[-38   2 -11   9  24  14  12   2 -17 -18  10  -3   7 -11  10 -14  10 -35
   9  12  24  17  -1  -2  -1  12 -29  -4  15  24   8 -10   3  12]  z597
[ 26 -71  36  16   7  12  27   8  -6  56  10  -9 -21  28 -41  41  54  21
 -15   0  31  13  -9  37  -9 -26  94  18 -31 -10  14  38 -47 -12]  z863
[ -7   8 -21   0  -6 -13   5  21  50 -11 -15 -15   8 -17  27   9   5   0
  -9  -6   0  -4  -2 -15 -36  -3 -19 -11 -31 -15  32  -7   0  11]  z779
[-15  11  -2   8  12  11  30  -1 -13 -15  22  -7  -2 -10   5  -5   7 -35
  13   2  18  12   7  -1  -4   2 -33  -4  17  23   0 -11  10  12]  z210
[  4  -4  -5  22 -42  -1 -10  17  -9  -6  -7 -25   1 -15  13   7 -12  -7
 -16  -2  -2  -4   6 -19 -31   7  17 -15 -38 -10 -20   6  -2   1]  z210
[  2   7  -5  -4 -13 -14 -13 -34   8  17  -5   7  16 -19   7 -21 -10  -6
  22   9 -19   3   2  -5   7  -3  20  12 -12   0  -6  -1  -5   0]  z835
[ -5   6  -9  -6 -23  -9 -15 -29  14  21  -7   2  18 -18   8 -19  -6   4
   8  19 -17   3  -1  -8  -3   5  25   4 -14   0   2  -6  -8  -5]  z597
[-30   7 -11   8  10  14  13  -4  -4 -25  19  -6   3   0  20 -11  -2 -39
  13  12  23  12   0  -7  -4   9 -24   9  22  28  11  -6  11  19]  z597
[-47  26 -18 -15  -8   1   6   7  16 -24  -6 -29  -7   2  13   3   3   2
  -1   4  27 -11  -6  -2 -25  17  -8   0 -46  12  39  10   7  -4]  z717
[ 16   6  -7   7 -60 -15  -7  28  15  -9  10 -20 -14   8  16  -6 -13   7
 -12   9  -5   5  -9 -25  -7  27  54 -14  -5  -1  -7   9  -6   2]  z537
[ 21  -1 -45  30  29 -22  -3 -15 -44  75   3 -22  19  20   7  35  29  61
 -10  43 -20  -7 -10  -6  -9 -11  47 -51   3  19 -60  17  12 -51]  z179
[  7  26  -5 -10 -17 -10  -7 -32  -1  25  -3  10   9  -3   5 -17   0   4
  15   4 -24   3  14  -8  -4  -1  11  -1  10  -3 -12   0   3  -5]  z81
[-60 -74  43   9  11  35  20 -11  47   0 -17  32 -10  24 -29  -6  37 -15
  49  27 -51  33 -42  46 -25  27  27   6  26 -12   7  -8  11  -9]  z179
[-15  17   6   5  18  15  23   7 -11 -16  32  -4 -13  -1   7  -7   8 -25
   7   2  27  13  -4  -2   1  13 -35  -6  27  19   3  -7  12  14]  z210
[-11 -66  15  39  29  19  13  30 -24 -12  60 -50 -26  16  -3  -9  41 -21
 -25  57  17  41 -57  14  44  58  44 -60  55  45  14   1  18  16]  z597
[ 12 -58  15  42   3   7  -5  18  34 -18  -5 -10   7 -14  10  -4 -32  13
 -19   9  -4   8   0 -13 -13 -13 -10 -48 -46 -10 -13 -16 -14  17]  z597
[-28   9  -8  13  10  15  22  -1 -23 -12  18   7  -9   2  10 -12   5 -47
  23  -3   8  17 -11   0  -8  14 -23   0  21  15 -10 -16  12  13]  z779
[  4 -23  -6  29 -32  -9   5 -12  47 -35  26 -29  14   5  21 -20 -17  -2
 -23   6  13  -6 -12  -7   5  27   9 -38  -5  -7  21   5  27  -8]  z81
[ -5   9  -7  -9 -28 -13 -14 -33   9  14   0   6  15 -24   5 -21  -4  -6
  15   7 -15   0  -1 -11   0   1  30   9  -5   1  -5   1  -3  -2]  z537
[-21   2  17 -11 -12  -4   3 -10  23 -30   1   0   1 -15   9 -27 -14  -7
  14  -9 -25 -23  12   0  -5  -3   5  -5   4  -3  -2  -8  -5   8]  z863
[ -4   6 -11  -3 -28 -16  -9 -29   5  12 -10   7  18 -23   9 -20  -5  -8
  16   4 -18   0   5 -11   4   5  20   9   2   6  -8   2   0  -7]  z537
[-20   7  -2  -3 -15   0   0  30 -60   5 -12 -24 -20  11  23  11  -8   1
 -22 -13  14 -32  -7   3 -24  21 -21  -9 -66  -5  20   2   1  -3]  z717
[ 10  13  -6  -7 -19  -3  -4 -34  14  26  -2   6  13 -20   2 -13  -8   9
  18   9 -30   7   1  -4  -1 -12  19   9  -2   4  -8  -1   0 -12]  z994
[ -7  22  -3 -12 -67  -9  14  21  86 -18  15   4 -41  62  21  10  -7  12
  41 -21 -11 -11 -37   5 -42  24  32  43   6  47 -15  50  14 -33]  z994
[-14  -2  26  11   8  12 -57  48  19  19  36  -3  -8  20  24 -30 -22  70
 -37  18 -12   4  -8 -18 -48 -19 -22 -89 -75 -32 -40  -3 -10   0]  z210
[ 11   5   3  50 -39  30  25 -14  67 -34  66 -30  18  66  14 -14 -40   4
   8  39  37   7 -32  38  59   5 -12 -16  19  14  57  65  43 -35]  z179
[ -9  85  -4  10 -19  17   1 -39 -81  -8  57 -22 -16  63  -2   8  10  -2
   4  -2  11   6  15   3  49  33   7 -10  52  31   0  40  30   6]  z193
[ -6  -6  13 -13 -13   3  10 -17  30 -18   1  -4   1 -19   6 -21 -20  -3
  17  -7 -18 -16  11  -1  -2  -8  12  -1  -9  12  -2 -13  -2  -4]  z994
[ -8 -43  25  -2 -69 -13  15 -34 -62  89  19 -20 -15 -49  54 -39 -47 -36
 -19  38 -52   4 -25  33  24  26  24  47 -85  32  52  22  11 -17]  z193
[-18  -4  15 -11 -11  -5   5 -13  24 -22  -2   3   2 -17   5 -27 -11  -5
  19  -7 -21 -20   7   4  -2  -4   6  -6   5   0  -3  -4  -7   0]  z863
[ 13 -22  -6  32 -15 -26 -18  -4   2 -33  -4 -14  22   5  22   4 -19 -14
 -17  -7 -20 -28  -6 -11   6  14   1  -7 -12 -14  -8 -10  16  10]  z835
[ 17   3 -13  -2  -9 -21   2  29  28 -13 -16 -25   8 -11  22  13  -6  19
  -9 -15   5 -33   6 -12 -23  -6  -4   0 -35 -16  21  -8 -29   1]  z537
[ -4   3  21 -10 -12   0   6  -7  23 -16   2  -7   3 -15   8 -27 -12  -8
  12  -3 -15 -13  21  -3  -3  -3   5 -15  -5   3   2  -9  -9   5]  z210
[-29  12 -12  -6  23   1  12  -6 -12 -22  17   5   3 -18   1 -12   5 -37
  20   4  10   8  -6   6  -9 -12 -27   7  34  17  -1   2   8  13]  z863
[ 18 -28  -3  10   2  10  12 -13 -25  -6 -10  -2 -10  27  -6  40  -1  11
 -11 -44  46 -26  -8  14 -22   4 -14  20 -20 -16  28   9   2   2]  z994
[-25   7  -9   5   0   6  30  -7  -2 -15  21  -2 -14  12  11   1   7 -34
  27  -4  15  10  -7   4 -10  21 -24  17  29  29  -2  -3   6  -1]  z193
[ -3  16  -7  -6 -16 -10 -11 -25  16  16  -1   7  13 -16   5 -20  -8   5
  19  10 -13   9  10 -10   4  -1  18  13 -10   4 -16  -2  -6  -3]  z835
[  0  15  -2 -15 -26  -9 -15 -32   1  23   7   0   7 -24   2 -27  -9  -6
  12   9 -17  -3 -12  -1   3  14  21   7  -7   1  -2   3   4  -6]  z717
[-49  15 -50 -31 -71  -4  -2 -19 -31  62  -4 -16  15  24  -7  -6  68  11
  48  11 -65  11 -12  19 -63  33  20   3  -3  25 -35 -26   9 -36]  z994
[ -3  13  25  19  -9  -9  -6  23  18 -37   0 -17 -22  -5  10   6 -20  -1
 -23  18 -10 -12 -21 -17   6  16  41 -20 -39 -10   4  -1  -6   2]  z210
[  19  -20  -12   -1  -49    6    3    4 -109   68   10   17  -29   57
  -25    5    4   36  -36   13   -5   63   16   -7  -12   35   54  -60
   25   -3  -23   20   29   17]  z179
[ -7  -9  11  -9 -20  -7   3 -15  32 -19  -8  -7  14 -17  12 -25 -12 -16
  22  -8 -14 -18  23  -2   4  -6  10   5 -15   5   5  -8  -6   5]  z835
[-12  -1  14  -6 -13   0   8 -14  24 -23  -3   1   8  -7   7 -29 -16 -22
  21 -11 -26 -17  15   5   5  -2   8  -7  -6  -2   3 -14  -7   5]  z779
[-17  14  -8   7  12  12  14   5  -5 -25  19 -13  -3  -8   2  -3  12 -33
  12   0  33  13   2  -2  -6   8 -27   3  25  24   4   3   5  14]  z210
[  4  12  -9 -12 -32 -13 -11 -28  -2  30  -5   9   6 -17  -2 -11 -13   3
   9   7 -17  -6  -4  -4  -9   4  23  13  -8  -1  -5   5   0   1]  z179
[-14   4  15 -23 -17   3  -2  -9  15 -15  -2  -9   0 -17   0 -22 -12 -13
  15   1 -16 -18  14   0  -1   2  10   4  -9   4  -1 -11   0   4]  z717
[ -6  10  -5 -15 -33 -10  -5 -31  17  29   3  15  10 -16  -2 -25 -10   3
  13   8 -12   5   0  -3  -7   1  21   6  -8   4   2   7  -1   1]  z179
[ -1   6  -8  -6 -17  -8  -6 -39   9  31  -7  20  13 -17   0 -13  -9   5
  16   6 -12   1   2  -6 -11  -3  15   9   2   1 -11   7   4  -2]  z179
[ -3 -14  -8  27  -4  -8  15   8   7  -6  -4 -14 -15   2  14  25  20   7
 -12 -26  28  -9 -14 -19 -34  32  -4 -21 -20 -12   0 -12 -17   2]  z193
[-10  25  -3 -13 -27 -12 -14 -32   5  17  -6  12  13 -21   2 -28  -3  -4
  20   9 -24   1  -1  -2   0  -9  23   3   2  -8   0  11 -10  -4]  z863
[ -8  -6  16  -8 -13   1   8 -13  35 -10   0   3  -3 -15   4 -20 -15  -4
  21  -4 -11 -20   7  -2  -6   2  14   1   5   8  -7  -3  -5   6]  z179
[-16  -1  14 -13 -27  -7   2 -10  26 -21  -3  -3   4 -18   5 -28 -12  -8
  17  -5 -25 -21  10   4   0  -6  15   0  -1   1   0   0 -10   0]  z863
[-13  -1  -4  18  13   0  29  25 -31   7 -21 -17   2 -11  21  18  15  -6
 -18 -14  10   2  24  -2 -26   1 -25 -14 -38   0  24   7  -9   0]  z210
[ -2   1  -1  -5 -10  -9   4   7  16 -10   5 -16 -10   7   5   7 -20  21
   9 -14   0 -45 -26  15 -11  10 -38 -13 -33   7  10  -1   4  -6]  z179
[-27   3 -15  21 -26  -1   5   9  -8 -16  -3 -35  -8  20  28  30  12  -2
  -6  -7  -7 -14  -1  -4 -33  27  -2  -1 -22   9   5  12  11  -5]  z193
[  3  11  -6  -8 -31  -6  12  10  43  -3   0 -11 -13 -19  -4   3  -5   8
   5   7   6   8  -4 -14 -12   6  33 -16  -2  14   2  25   4   0]  z179
[  7  21  -8   8 -11  17   4  32  45 -12  -6 -14   1 -17  14   5  -8  28
  -2 -10   7  18  15 -19 -29 -16 -20 -29 -15 -10  10  21  -4  -2]  z994
[ 25 -40  12   0 -30   6   7   7   7  16   7 -35  -3  -3  13   8   1  18
 -20 -22  22 -39 -13  13 -19  16 -15 -12 -47 -25  39  -2   0   0]  z717
[  7 -17  24   7  66  14   4  -4 -96  43  24  24 -20  49  -6  -1   5  -1
  15 -21  -4 -20 -13  31 -13 -15 -12 -12 -10 -15 -31 -24 -29   4]  z779
[ 16 -20   7  21  -4  -5   7   9  43 -20  23 -11 -12 -14  14   8 -10   6
 -22  15 -12   7 -24 -25  -7   9  38 -26   5   3 -16 -10  22   2]  z994
[  6   8   0  -4 -32  -6  -6 -32   3  36  -7  18   5 -16  -4 -16 -11   3
  14   7 -14   4  -6  -4  -3   5  29   8  -6  -4  -4  12  -4  -2]  z179
[ 12   8  -1  -8 -42   1 -40  28   6   4  -1  -5   5  -4   5  -8  -9  -2
  -9   7 -28   2   1 -10 -16  -9   2 -24 -12 -30 -13  -3   5  15]  z779
[-22 -42  -9  42  17   3   8   5 -81  63 -79  52  14   4   0  24  30  -4
 -11 -15  17  21 -10   9 -22  19 -55  -2 -37 -33  13  -4 -16  -6]  z179
[ -3   8  21 -14 -19  -1   8  -5  18 -17   8 -12   0 -16   5 -23 -11 -11
  10  -3 -17 -15  21  -3  -2  -2   9 -12  -6   4  -1 -12  -5   7]  z210
[ 21  38  -7  31 -17  23  46 -41 -34  42 -18   3  26  -2  11  16  15 -23
  36  -9  20  -6  11   7   8  -9  -2  12  -8 -32  21  17  -3 -37]  z717
[  5 -13   3  23 -11 -12   3  15  51 -28   6 -12  -3  -9  -5   0 -18   1
 -12  18 -31  14 -17 -14  -6   4  47 -27 -28 -14 -15 -20  -7   6]  z779
[-28  17 -11   9   9  11  10   0 -10 -19   8  -9  -2  -1  14  -2   6 -26
  14   5  23   6  -8  -4   3  19 -28  11  14  30  11  -1   4  12]  z597
[  4  11   5  -2  32   0   0  15  34 -26 -25 -38 -25 -17  13  42   9  29
  -7 -13  16 -35  -1 -24 -44 -20  42   1 -54  -6  24  -1 -39  18]  z994
[-37 -17  23  40   6   7  45 -36  18 -22  -4  48   0  11  42 -33 -46 -35
  19   7 -33  24 -34  -7 -18  28 -61 -16 -36 -26  44 -65   9  32]  z597
